In the rows, zero is written as 128.
Each row is followed by its class.
[126 155 110  95 163 118  80 111 135  86 124 137 162  55 126 161 103 149
 118 210 127 142 154 190 132  81 124 136 154 100 197 129 206 129 145 151
  97 130 126 156 188] -> M
[120 167 147 126 120 156 129 140  96 144 136 150 123 145 160 171 133 106
 175  76 172 137 137 110 140 165 177 117  92  73  94 130 142 100  97 137
 164 133 139 102 146] -> S
[157 107 205 137 148 160 153  96 115 146 128 156 130 147 118 167 125 138
 134 135  82 106 124 157 106  71 158 145 163 151 129 100 111 153 132 104
 150 108 146 135  99] -> V
[157 154 137 132  98 146 139 145  62 197 122 137  99 130 184 189 156 113
 218  97 208 155 125  99 171 114 188  81 114 115  88 122 130 106  82 179
 161 168 107 144 117] -> Y
[130 147  96 153 124 138 116 130 142  71 130 105 108 149 204 155 126 183
 165 105 138 117 121 126 188 110 107 127  82 101 138 113 124 108  72  94
 187  74  88 136 176] -> R
[126  90 127 128 114 110 136 163 134 106 135 112 116 145 171 133 125 185
 137 172  86 102 119 124 146  50  65 134 167 160 132 147  95 123 112 106
 156  59  77 203 113] -> R
[137 133 165 141 102  92 180 148 120 148  99 157  83 142 103 119  94 149
 153 142  84 112  55 154 204  77  89 114 185 174 100 163  89 134  71 147
 175  80 103 152  87] -> Z
[155 131 160  95 146 163 122 128  92 110 136 152 105 147 187 190 134 167
 175 176 117 129 159 157 121  50 150 142 141 117 155 106 147 118 134 130
 147 112  89 161 146] -> Y
[135 160  55 141 148 119  86  72 154 127 119 115 203  36  96 145 133 101
 100 121 174 133 146 137 141 147 137 119 126 108 174 124 176 117 127 155
  96 168 187 121 173] -> M
[151 163  82 181 140 137 111  93 167  48 135 117 170 119 163 191 123 155
 132  80 103  89 113 123 167 128 108 151 102  85 162  98 105 106  64  97
 206  86 153 108 157] -> V
[122 138 148 118 113 103 146 147  94 170 120 151  96 122 120 119 112 129
 162 132 153 145 103 127 155 116 152  94 134 137 100 154 156 127 111 156
 128 156 122 150 109] -> Z
[115 121  55 152 112  98 119 139 165 118 129 104 181 109  93 105 137 114
  90 112 105  94 108 104 136 139  72 139 160 148 134 177  89 105 114 130
 152  97 155 166 108] -> S
[112 129  92 132 138 127 102 140 143 117 141 110 154 129 130  95 129 126
 104 123 131 140 137  91  84 165 139 135  99  97 136 138 139 151 159 124
 106 146 140 147 144] -> V
[139 123 125 140 139 145 127  79 144 130 108 135 137 112  70  91 137 116
 110 116 110 121 125 159 124 109 129 128 125 146 148 128 110 135 155 114
 116 108 155 117 131] -> K
[123 134 107 137 128 148 125 126 113 136 145 122 161 115 148 153 144 111
 153  83 188 133 161  93 112 182 160 125  92 104 120 105 131 112 119 110
 129 159 160 104 140] -> P
[117 133 109 140 102 133 134 176 101 106 153 121 129 146 192 170 128 141
 179  80 189 123 147  80 141 175 132 134  76  92  95 118 111  98  77 101
 176 125 115 115 139] -> P
[147 137 109 128 152 136  85  60 140 155 102 100 130 103  95 109 152 122
 114 156 136 148 128 152  92  81 186  88 124 138 172 115 174 154 181 133
  78 188 141 165 174] -> V
[114 136 142 122 156 142 115 105 148 122 137 123 152 123 108 109 128 123
  76 142 106 148 160 139  76 178 131 151 126 126 161 134 153 154 189 124
  74 143 139 132 125] -> U
[120 137 100 143 150 131 116 130 159  51 160 156 181  91 181 199 120 132
 126 123 106  96 155 124 135 154  99 180 122  84 146 116 119  86  95  94
 172  73 158 113 119] -> L
[107 132  99 119  98 103 112 190  92 149 141 110 120 119 173 145 136 138
 185 115 217 152 150  88 130 158 146  99  93 103 105 135 151 110 109 140
 132 176 104 153 140] -> P
[129 138  25 136 124  98  99  95 172  75 114  89 136 109 108  70 134 142
  90 142 106 114 112 113 131 113  93 119 120 141 171 151 139 108 130 116
 122 124 122 176 171] -> Z
[123 102 198  98 121 104 125 175  83 190 124 140  83 149 128 112 120 152
 157 188 134 157 121 143  92  67 166  99 154 148 107 145 159 172 169 154
  98 160  85 196 103] -> V
[126 140 106  97 147 120  99 104 119 156 132 137 161  49 118 139 132 108
 137 172 148 144 151 133 100  94 156  92 166 117 171 146 201 104 148 166
  89 194 168 175 134] -> Z
[ 97 117 126 100 108  98 138 203 104 101 151 141  89 166 165  95  99 159
 144 141 125 135 125  88 115 146 108 142 109 111  95 169 138 123 122 120
 142 111  82 161 119] -> Z
[161 120 168 131 134 135 141 106 113  81 132 165 147 121 144 210 109 161
 140 152  86  81 142 165 147  51 102 173 174 135 150  99 115 103  86 107
 191  48 122 131 132] -> M
[121 125  96 146 129 123 122 131 148  92 142 135 132 130 163 151 132 125
 125 109 132 112 134 108 133 163 124 157  92 112 112 125 112 102 116  93
 146  97 130 119 127] -> L
[148 158 100 139 140 152 103  58 158  89  96 103 102 151 114 126 140 142
 123 127 110 108 111 175 150  79 144 122 106 138 163 119 135 113 123  96
 152 101 112 131 208] -> S
[149 111 139 118 145 127 127  86 130 123 118 136 152 112  93 130 125 137
  95 162 107 115 143 162 108  87 126 150 159 162 149 115 132 142 151 116
 108 109 134 141 140] -> M
[117 176 126 146 131 158 126 137 123  90 139 160 139 112 155 160 109 121
 169  58 159 134 138 126 172 186 137 141  62  49 121 121 128 107  83 120
 175 100 156  61 148] -> K
[154  90 182 108 128 112 140 134  99 202 114 146 121 122 114 137 136 108
 147 163 126 114 123 143 104  76 164 131 189 172 120 135 122 133 155 164
 108 141 122 181  82] -> N
[150 157 120 160 151 160 127  47 145 134 120 146 150 104 126 176 150  85
 136  73 154 120 136 130 143 164 183 126  92 111 124  80 127 106 112 108
 135 138 179  66 138] -> L
[151 108 115 134 130 155 136 115 146  50 137 124 182 134 177 179 132 156
 134 154  51  66 132 136 128  67  76 177 193 144 164 100  71  73  97  84
 194  62 150 134 115] -> Q
[128 139  92 160 113 120 135 117 158 110  93 121 110 135  74  59 121 130
 108 100 112 125  84 149 172 138  95 126 100 146 129 157  81 147 124 117
 142  86 119 113 138] -> K
[119 130  57 137 134 104  91 120 170  58 130 111 130 115 149 122 131 146
 108 147 119 115 134 131 130 130 104 150  97 116 155 133 136 105 134  97
 132 102 112 149 164] -> L
[116 138 218 117 108 155 169 196  64 174 145 167  60 213 211 158 107 168
 205  86 168 151 119 105 171 168 155 112  63  79  39 123 105 136  76 111
 179  89  63 103 115] -> R
[114 149  82 124 119 126  96 122 132 124 118  96  98 157 125  89 144 127
 132 103 167 140 126 120 122 147 158 109  68 115 118 145 152 118 144 119
 123 145 105 143 185] -> S
[130 143  86 147 117 127 114 107 127 146 111  96 122 126 125 114 149 121
 151  85 204 147 130 112 142 161 166  94  74 130 123 112 133 128 122 117
 118 177 131 111 168] -> P
[145 119  85 136 167 126  93  85 170  87 134 119 207  51 107 169 122 145
  91 179  66  95 136 166 104  48  89 141 196 134 213 128 151 121 140 123
 129 123 182 187 125] -> V
[121 128 144 141  86 117 167 188 105 130 120 129  97 183 170 125 112 157
 179  94 138 118  82 115 190 142 110 141 125 139  66 132  71 112  74 114
 186  99 111 105  98] -> Q
[122  81 229  91 133 141 160 173  87 145 134 186  97 155 107 108 104 149
 137 185  80 130 141 171  89  73 121 153 169 152 112 150 109 161 172 117
 119  77  99 151  75] -> K
[133 157 108 162 120 121 120 132 126 140 132 124 145 109 148 175 127 128
 163  78 158 125 110 105 163 143 149 112 105  91 119 120 131 119  79 140
 170 144 156 123 128] -> V
[125 121 154 150 119 119 156 143 125 139 147 142 154 119 131 172 120 130
 120 118 106 110 134 123 128 151  96 153 165 143 130 142 107 120 115 135
 146 112 140 141  65] -> U
[102 110 125 118 107 105 129 190 105 151 139 146 131 111 113  92 117 127
 142 128 149 136 134 120 120 137 110 128 128 119 110 171 123 132 141 146
 123 124 126 153  93] -> K
[146 154 150 141 162 163 113  48 129 161 131 134 169  79 111 183 148 101
 119 116 151 138 168 160 103 146 179 120 134 123 176  97 180 122 154 141
  97 188 181 112 126] -> U
[144 135 183 123 151 155 131  69 114 190 105 156  90 144 113 133 153  93
 141 120 165 155 136 152 108 140 225 104  94 144  97  95 150 148 169 119
  82 170 136  96 135] -> L
[118 118 186 126  97 133 189 186  62 172 156 175 106 190 157 136 112 110
 175  54 157 135 130  48 127 202 164 135 105 103  24 125  95 121  81 129
 172 122 139 104  58] -> Z
[129 123 128 132 107 116 145 142 110 124 120 128 102 174 120  92 114 141
 121 118 145 134 120 111 137 155 126 146  93 138  83 126 107 150 124 116
 129  97  87 119 143] -> M
[ 79 127 111  92 141  97 114 208 137  75 163 142 137 121 138  93  81 160
 117 173 103 142 133 112 107 153  77 162 136  97 135 178 168 133 138 135
 121 111 119 158 124] -> Z
[142 119 161 149  93 136 187 168  81 214 128 158 124 163 129 133 139 104
 169  61 159 132 101  83 165 162 143 123 139 152  48 138  58 143  93 160
 160 125 137 122  48] -> Y
[117 115 126 119 141 130 117 122 127 142 142 145 134 118 141 137 140 106
 124 131 149 134 154 116  89 154 163 135 104 121 110 127 144 121 161 111
  95 147 142 129 119] -> L
[158 101  85 162 124  89 142 104 179 157  91 112 158 119  63  88 137 107
  82 121  84  79  74 132 157 118  86 149 186 199 135 145  56 135 124 144
 138  79 146 159  84] -> N
[136 135  75 129 141 120  97 121 169  66 106  99 106 169 145  75 126 140
 105 121 118 120 111 125 126 159 127 165  72 118 145 122 118 135 148 107
 128  96  86 137 185] -> N
[139 146 119 158 109 159 167 150 106 141 133 141 117 198 152 118 138 120
 155  36 158 134 111  70 162 213 144 149  70 110  61 112  62 141  88 124
 176 100 122  83 105] -> Y
[ 95 131  96 125 135 134 103 144 129 169 138 106 134 132 155  77 152 123
 132  87 206 174 155  79 111 209 171  99  55  97 103 131 164 151 160 130
  78 175 135 128 147] -> R
[116 145 161  98 123 125 112 162  76 167 145 162 105 104 189 196 135 107
 195 151 192 162 159 114 115 132 198  96 104  81  96 128 185 101 129 155
 113 177 113 143 125] -> L
[ 91 128 181  90 103 115 163 204  45 250 148 172  97 142 132  99 120  83
 179  97 215 183 141  53  96 204 207  87 103 103  32 164 170 145 147 179
  78 213 139 132  71] -> Z
[137 102 188 123 115 106 165 199 106 131 132 166 117 165 159 153  99 136
 155 136  94 100 101 123 146 122 104 177 169 137  91 146  75 129  97 141
 179  59  96 154  65] -> N
[131 119  67 147 132 121 107 112 166  91 122  85 128 132 163 114 145 173
 117 134 122 115 121 125 154  97  89 125 115 141 157 128 116 121 117  98
 141  91 100 171 161] -> R
[147 150 106 133 156 176  93  67 133  87 129 136 151  92 139 160 142 120
 140 108 142 119 166 152 116 108 158 132  88  87 174 101 155  97 136 104
 136 125 159 108 176] -> K
[139 128  90 141 112 108 120 119 118 124 130 122 156 105 127 144 129 130
 127 115 159 113 137 113 141 126 122 139 122 128 124 124 127 109 104 132
 145 118 133 138 141] -> M
[124 113 193  92 140 126 133 131 115 163 109 147 110 134  84 112 117 133
 121 207  79 133 117 190 108  46 135 116 200 174 136 165 140 153 171 144
  99 112 109 183 115] -> S
[166 112 149 130 140 125 129  95 128 166 103 134 136 115 112 145 138 107
 133 138 119 105 112 152 128  88 155 136 167 165 140 122 116 124 139 147
 125 128 136 155 108] -> N
[133 115  86 133 114 119 116 134 133  94 126 123 142 105 121 120 134 138
 125 139 108 107 132 127 125  84  87 135 136 127 153 154 105 103 127 118
 148  92 121 165 130] -> K
[143 152 146 136 145 161 131  81 140 111 115 140 126 144 118 165 129 127
 134 113 102 103 120 165 147  97 142 137 134 125 140 116 120 113 110 107
 162  93 141 112 157] -> S
[123  82  41 120 133 101 114 111 183  82 119  81 185 132  82  48 144 159
  51 178  53  78 128 134  84  75  60 171 188 192 180 142  90 127 191  86
  91 113 148 191 131] -> Q
[117 114 127 138 134 114 131 129 146 130 136 120 151 116 103 120 123 133
  82 150  95 124 133 140 106 146  96 153 158 159 153 155 126 140 159 128
 102 123 132 162  90] -> U
[127 158  56 162 119  99  98 135 152  63 154 104 179  75 187 214 124 158
 134 118 126  98 141 117 158 133  69 145 135  99 181 140 139  69  84 133
 173 116 131 158 127] -> U
[122  93 178  99 141 103 132 132 117 180 126 159 126  92 102 137 128 115
 124 208 106 135 138 163  96  67 139 120 197 171 127 147 146 138 177 145
  75 136 131 180  80] -> L
[119 124  58 150  89  89 127 166 120 117 144 112 160 120 144 131 123 129
 125  85 170 110 127  61 148 177  92 151 104 114  92 145  98 102  86 131
 158 107 127 137 124] -> M
[128 138  30 152 118 110  78  80 151 141 120  59 136 106 120 104 166 118
  95 109 183 143 143 100 103 166 148 103  78 139 159 138 163 109 165 130
  80 203 124 167 163] -> U
[121  82 103 112 132 122 122 163 139  54 159 140 175  97 125 125 117 160
 103 190  50  91 157 144  87  71  44 178 182 134 179 151 104 102 148 104
 147  52 125 188  94] -> K
[119 129 174 109 135 122 121 154 101 171 121 137  86 146 128 110 115 144
 148 156 145 163 120 142 107 110 177 105 115 121 111 136 165 176 162 142
  96 161 102 156 135] -> V
[120 120  86 108 148 122  83 106 149  95 128 111 110 124 149 115 145 132
 110 169 133 134 153 135  86 116 152 133  89 126 147 130 165 116 180  96
  84 138 102 162 174] -> L
[141 165 174 167 114 138 160 105 127 140 103 137  91 157 120 147 120 131
 139  91 122 137  94 152 183 157 132 127 114 141 116 124 106 142  97 131
 156 110 108  98 119] -> U
[129 121 205  99 128 150 147 135  74 208 132 164 121 138 119 162 136  97
 165 137 146 137 144 138 101  98 186 103 166 137  92 133 147 126 141 155
 118 155 141 150  93] -> S
[149 114  74 136 113  95 119  97 144 102 108 104 113 122 119 106 135 150
 121 152 102 102  98 128 140  56  96 112 155 173 155 145 122  97 112 117
 150 118 106 191 137] -> Z
[119 158 127 141 111 106 125 155 116 131 137 126 121 104 164 192 117 145
 159 126 151 136 129 133 166 143 116 120 128 108 138 147 154 104  96 157
 149 143 112 147 114] -> U
[130 141 141 125 150 149 109  84 124 153 131 119 127 113 126 145 144 116
 116 137 152 152 162 146  89 149 173 120 109 128 155 120 183 133 176 134
  78 183 134 139 141] -> U
[152 114 125 145 136 144 121  80 145 125 110 107 118 162 102  95 144 137
 101 132  93 116 117 128  94  93 148 128 120 153 141 111 108 158 160  98
 121 122 120 151 150] -> V
[115 144 102 149 129 107 127 141 169  58 123 144 120 135 149 137 105 154
 120 123  95 111 102 144 181 150  88 166 105 113 128 134  98 120  95  96
 167  60 112 110 138] -> L
[101 139  88 117 112  87 104 191 126 108 141 119 136 111 154 150 114 151
 147 150 136 119 120 130 149 107  92 127 145 110 133 181 146  96 102 146
 159 111 106 187 131] -> S
[124 106 110 146 117 111 137 100 142 192 112 122 118 137  86  73 159  82
 101  92 157 134 115  96 106 176 164 112 102 171  78 135  99 146 168 116
  82 159 143 118 101] -> L
[127 116 168 164  81 128 184 172  93 160 118 161  89 178 112 103 115 122
 166  62 137 117  85 108 179 154 116 135 103 141  52 149  46 136  83 119
 187  73 110  97  71] -> K
[120 131 140 120 135 137 143 140 116 108 154 161 147 134 150 141 115 127
 139 100 120 120 141  96 115 166 131 151 119 100 112 128 129 110 105 113
 157 115 155 115 105] -> Z
[151 105  79 118 141 125  98 102 153 103 122 100 145 129 140 116 147 117
 107 141 114  99 143 109  85 114 135 156 125 137 158 119 123 107 161 118
 115 123 120 171 151] -> N
[139 123 116 166 100 137 151  97 118 204 100 129 132 131  56  63 160  75
 125  50 166 134 105 101 138 171 160  96  96 156  82 138  79 144 137 137
 117 150 164 103  96] -> K
[ 97 176  39 149 109 107  83 184 138  81 144  96 124 138 189 117 120 148
 152  68 186 152 119  60 147 213 136 124  23  38 116 142 150 118  96 127
 162 138 116 119 186] -> V
